Below are the code and all the weights of a small trained network. Each question names an input and a target symbol and asks about switching units off, where a switched-off unit gives its printed mean instead of its output.

import numpy as np


def w(rows, s, z=0):
    codes = np.array(rows[::2]) - 128.0
    scale = np.full(codes.shape[1], s)
    scale[-1] = z or s
    return codes * scale


def f(y):
    return y / 2 * (1 + np.tanh(0.7978845608 * (y + 0.044715 * y**3)))


def softmax(a):
    e = np.exp(a - a.max(-1, keepdims=True))
    return e / e.sum(-1, keepdims=True)


def log_softmax(a):
    a = a - a.max(-1, keepdims=True)
    return a - np.log(np.exp(a).sum(-1, keepdims=True))


def net(x, mask):
    ids = ['Ξβεζτφ'.index(c) for c in x.split()]
    T = len(ids)
    res = E[ids] + P[:T]
    r = res
    for j in range(2):
        rows = slice(3 * j, 3 * j + 3)
        q, k, v = (r @ M[0][rows].T for M in (Q, K, V))
        z = softmax(np.where(np.tri(T) > 0, q @ k.T / 3**0.5, -1e9)) @ v
        o = O[0][rows]
        res = res + np.where(mask[j], z, o[:, -1]) @ o[:, :-1]
    y = f(res @ A[0][:, :-1].T + A[0][:, -1])
    res = res + np.where(mask[2:18], y, B[0][:, -1]) @ B[0][:, :-1]
    return log_softmax(res[-1] @ U[:, :-1].T + U[:, -1])


Q, K, V, O, A, B = {}, {}, {}, {}, {}, {}
E = w([
[253,70,220],'Ξ',
[208,162,132],'β',
[236,137,149],'ε',
[167,150,138],'ζ',
[192,207,154],'τ',
[33,66,71],'φ',
],0.007)
P = w([
[187,179,81],'0',
[75,169,147],'1',
[138,163,12],'2',
[72,182,174],'3',
[130,109,18],'4',
[87,201,165],'5',
[194,98,49],'6',
[64,151,167],'7',
[127,19,30],'8',
[93,200,185],'9',
[210,73,60],'10',
[74,165,166],'11',
[173,1,72],'12',
],0.0081)
Q[0] = w([
[124,58,50],'H1',
[75,104,73],'H1',
[203,200,143],'H1',
[184,235,76],'H2',
[37,29,151],'H2',
[2,155,158],'H2',
],0.0089)
K[0] = w([
[163,193,134],'H1',
[134,200,208],'H1',
[80,84,86],'H1',
[87,10,157],'H2',
[163,171,90],'H2',
[126,145,44],'H2',
],0.011)
V[0] = w([
[143,52,127],'H1',
[254,197,112],'H1',
[56,138,125],'H1',
[191,185,68],'H2',
[144,184,81],'H2',
[221,139,137],'H2',
],0.0083)
O[0] = w([
[193,59,120,119],'H1',
[241,153,137,255],'H1',
[19,37,111,71],'H1',
[141,182,93,185],'H2',
[135,253,157,150],'H2',
[187,162,198,207],'H2',
],0.0063,0.0054)
A[0] = w([
[52,140,126,187],'N1',
[58,56,84,94],'N2',
[10,153,199,3],'N3',
[111,50,62,184],'N4',
[193,43,120,157],'N5',
[152,83,118,196],'N6',
[133,64,83,76],'N7',
[100,101,145,84],'N8',
[102,87,57,113],'N9',
[128,67,178,240],'N10',
[103,164,83,37],'N11',
[95,116,77,223],'N12',
[93,80,191,32],'N13',
[74,103,132,226],'N14',
[91,143,60,82],'N15',
[107,249,192,208],'N16',
],0.012,0.0061)
B[0] = w([
[83,29,83,122],'N1',
[55,251,127,123],'N2',
[248,121,26,124],'N3',
[209,235,225,131],'N4',
[23,182,68,188],'N5',
[53,163,72,162],'N6',
[144,216,254,123],'N7',
[131,52,177,115],'N8',
[150,199,178,121],'N9',
[128,129,15,160],'N10',
[153,98,114,116],'N11',
[245,45,98,129],'N12',
[217,75,151,118],'N13',
[143,11,57,122],'N14',
[163,197,142,118],'N15',
[88,51,179,245],'N16',
],0.0067,0.011)
U = w([
[131,185,43,157],'Ξ',
[254,107,103,188],'β',
[87,4,76,160],'ε',
[58,156,169,128],'ζ',
[94,109,131,119],'τ',
[105,159,122,2],'φ',
],0.0096,0.0043)

Each question gives the input, a string of symbols that net reads in full, and the target symbol t.
The units are the heads (3 rows each of Q, K, V and O) and the neurons (one row each of A and B). Each row of codes is followed by its name. A weight is (code - 128) times the scale printed after its matrix; where a second scale follows, it is the last column's (O, A, B and U).
mask holds one flag per unit, heads first, then neurons. A switched-off unit (its flag False) gives its mean, the last column of its rows in O or B, instead of its output. The means were averaged over made-up inputs and are rounded, as every weight is.
A unit's drop is (log p(t) with every unit on - log p(t) with that unit switched off) / (log p(t) with every unit on - log p(t) with every unit switched off).
The circuit of an input: a set's keep is (log p(t) with only the set's units on - log p(t) with every unit switched off) / (log p(t) with every unit on - log p(t) with every unit switched off). Starting from the 12 units with the biggest drops (on a tie, the unit counted first), units are removed one at a time, each time the one whose removal leaves the highest keep (on an exact tie, the one counted first), for as long as the keep stays at least 0.8.
units of the circuit, in order: the units of the circuit, biggest drop first
unit that matters most: the unit with the biggest drop
k most important neurons: the k neurons with the biggest drops, biggest first
drop when u is switched off: that unit's drop, to one decimal
input Ξ φ ε Ξ τ ε Ξ ζ Ξ ζ φ β β, target Ξ: units of the circuit, in order => (N5 N16)
input β τ τ φ ε Ξ τ τ Ξ Ξ Ξ τ ε, target Ξ: units of the circuit, in order => (N5 N16)
input β Ξ Ξ φ τ ε ζ ε ε Ξ ζ ε τ, target Ξ: 3 most important neurons => (N16 N5 N6)
input ζ ζ β Ξ ζ φ Ξ Ξ ζ φ β ε ζ, target Ξ: 4 most important neurons => (N16 N5 N6 N10)
input ε Ξ Ξ Ξ φ ζ, target ε: unit that matters most => H1
input Ξ Ξ ε Ξ τ ε Ξ, target Ξ: units of the circuit, in order => (N5 N16 N6)
input Ξ τ τ ζ φ ε ε φ ε ζ ζ τ ζ, target Ξ: 2 most important neurons => (N16 N5)
input ε τ ζ ζ β φ β ε ε, target Ξ: units of the circuit, in order => (N16 N5)
input τ ε φ, target β: 2 most important neurons => (N12 N5)
input Ξ φ β ε Ξ φ Ξ Ξ ε τ Ξ ζ φ, target Ξ: 2 most important neurons => (N16 N5)
input β φ β τ, target ε: drop when N2 is switched off => 0.0
input ε τ β ε Ξ φ τ β Ξ, target Ξ: drop when N16 is switched off => 0.3
input Ξ φ ζ ζ β φ φ β, target ε: drop when H1 is switched off => 0.5
input Ξ ε Ξ β τ ζ ε ε Ξ φ, target ε: drop when H1 is switched off => 0.1
input β ε Ξ τ Ξ ζ ζ ε φ ζ β Ξ φ, target Ξ: most important neuron => (N16)
